Below are the code and all the weights of a small trained network. Each question names an input and a class and asks about switching units off, where a switched-off unit gives its printed mean instead of its output.

import numpy as np


def w(rows, s, z=0):
    codes = np.array(rows[::2]) - 128.0
    scale = np.full(codes.shape[1], s)
    scale[-1] = z or s
    return codes * scale


def f(y):
    return y / 2 * (1 + np.tanh(0.7978845608 * (y + 0.044715 * y**3)))


def log_softmax(a):
    a = a - a.max(-1, keepdims=True)
    return a - np.log(np.exp(a).sum(-1, keepdims=True))


def net(x, mask):
    res = np.array(x, float).reshape(1, 4) / 4 @ E
    y = f(res @ A[0][:, :-1].T + A[0][:, -1])
    res = res + np.where(mask, y, B[0][:, -1]) @ B[0][:, :-1]
    return log_softmax(res[-1] @ U[:, :-1].T + U[:, -1])


A, B = {}, {}
E = w([
[94,216,77],'x0',
[139,80,117],'x1',
[215,207,234],'x2',
[240,152,1],'x3',
],0.0074)
A[0] = w([
[121,49,73,212],'N1',
[120,11,78,211],'N2',
[104,119,204,107],'N3',
[154,136,49,132],'N4',
[125,199,194,224],'N5',
[154,255,36,252],'N6',
[159,118,196,209],'N7',
[237,183,83,179],'N8',
[1,172,106,162],'N9',
[152,187,204,187],'N10',
[207,127,105,116],'N11',
[80,191,156,206],'N12',
],0.011,0.0047)
B[0] = w([
[92,60,213,201],'N1',
[73,86,192,215],'N2',
[185,153,171,171],'N3',
[143,55,105,184],'N4',
[128,185,92,202],'N5',
[131,71,2,255],'N6',
[166,188,156,181],'N7',
[173,90,51,230],'N8',
[69,177,77,204],'N9',
[176,214,113,196],'N10',
[227,136,161,173],'N11',
[87,240,91,184],'N12',
],0.0076,0.01)
U = w([
[4,88,103,157],'0',
[181,58,107,118],'1',
[103,109,115,3],'2',
[161,119,202,10],'3',
[85,186,114,115],'4',
[163,163,116,227],'5',
[142,42,253,204],'6',
],0.014,0.0054)

Each question gives the input, the list of numbers given to net, and the class t.
The units are the neurons (one row each of A and B). Each row of codes is followed by its name. A weight is (code - 128) times the scale printed after its matrix; where a second scale follows, it is the last column's (A, B and U).
mask holds one flag per neuron, in row order. A switched-off neuron (its flag False) gives its mean, the last column of its row in B, instead of its output. The means were averaged over made-up inputs and are rounded, as every weight is.
A unit's drop is (log p(t) with every unit on - log p(t) with that unit switched off) / (log p(t) with every unit on - log p(t) with every unit switched off).
The circuit of an input: a set's keep is (log p(t) with only the set's units on - log p(t) with every unit switched off) / (log p(t) with every unit on - log p(t) with every unit switched off). Starting from all 12 units, units are removed one at a time, each time the one whose removal leaves the highest keep (on an exact tie, the one counted first), for as long as the keep stays at least 0.8.
circuit, biggest first: the units of the circuit, biggest drop first
most important unit: the unit with the biggest drop
top k neurons: the k neurons with the biggest drops, biggest first
drop of u: that unit's drop, to one decimal
input [-6,-1,4,-2], class 5: most important unit	N1
input [0,7,3,-5], class 4: circuit, biggest first	(N1; N4)
input [0,-6,6,8], class 1: circuit, biggest first	(N6; N8)
input [7,-5,0,4], class 1: top 3 neurons	(N6; N8; N4)
input [3,-8,-3,4], class 1: circuit, biggest first	(N6; N4)
input [-1,-2,4,-7], class 4: circuit, biggest first	(N12; N5)
input [-2,6,4,-4], class 3: top 4 neurons	(N6; N9; N8; N3)
input [0,2,7,5], class 1: top 3 neurons	(N8; N6; N12)
input [-3,7,5,-8], class 3: top 2 neurons	(N6; N3)
input [-2,-1,0,-3], class 3: top 3 neurons	(N6; N9; N8)
input [-3,6,2,-7], class 3: top 2 neurons	(N1; N7)
input [7,-5,-6,6], class 0: drop of N3	0.2
input [-1,4,-2,-1], class 6: drop of N12	0.1
input [-6,5,-4,-2], class 6: drop of N7	0.0
input [1,8,8,-7], class 4: circuit, biggest first	(N5)
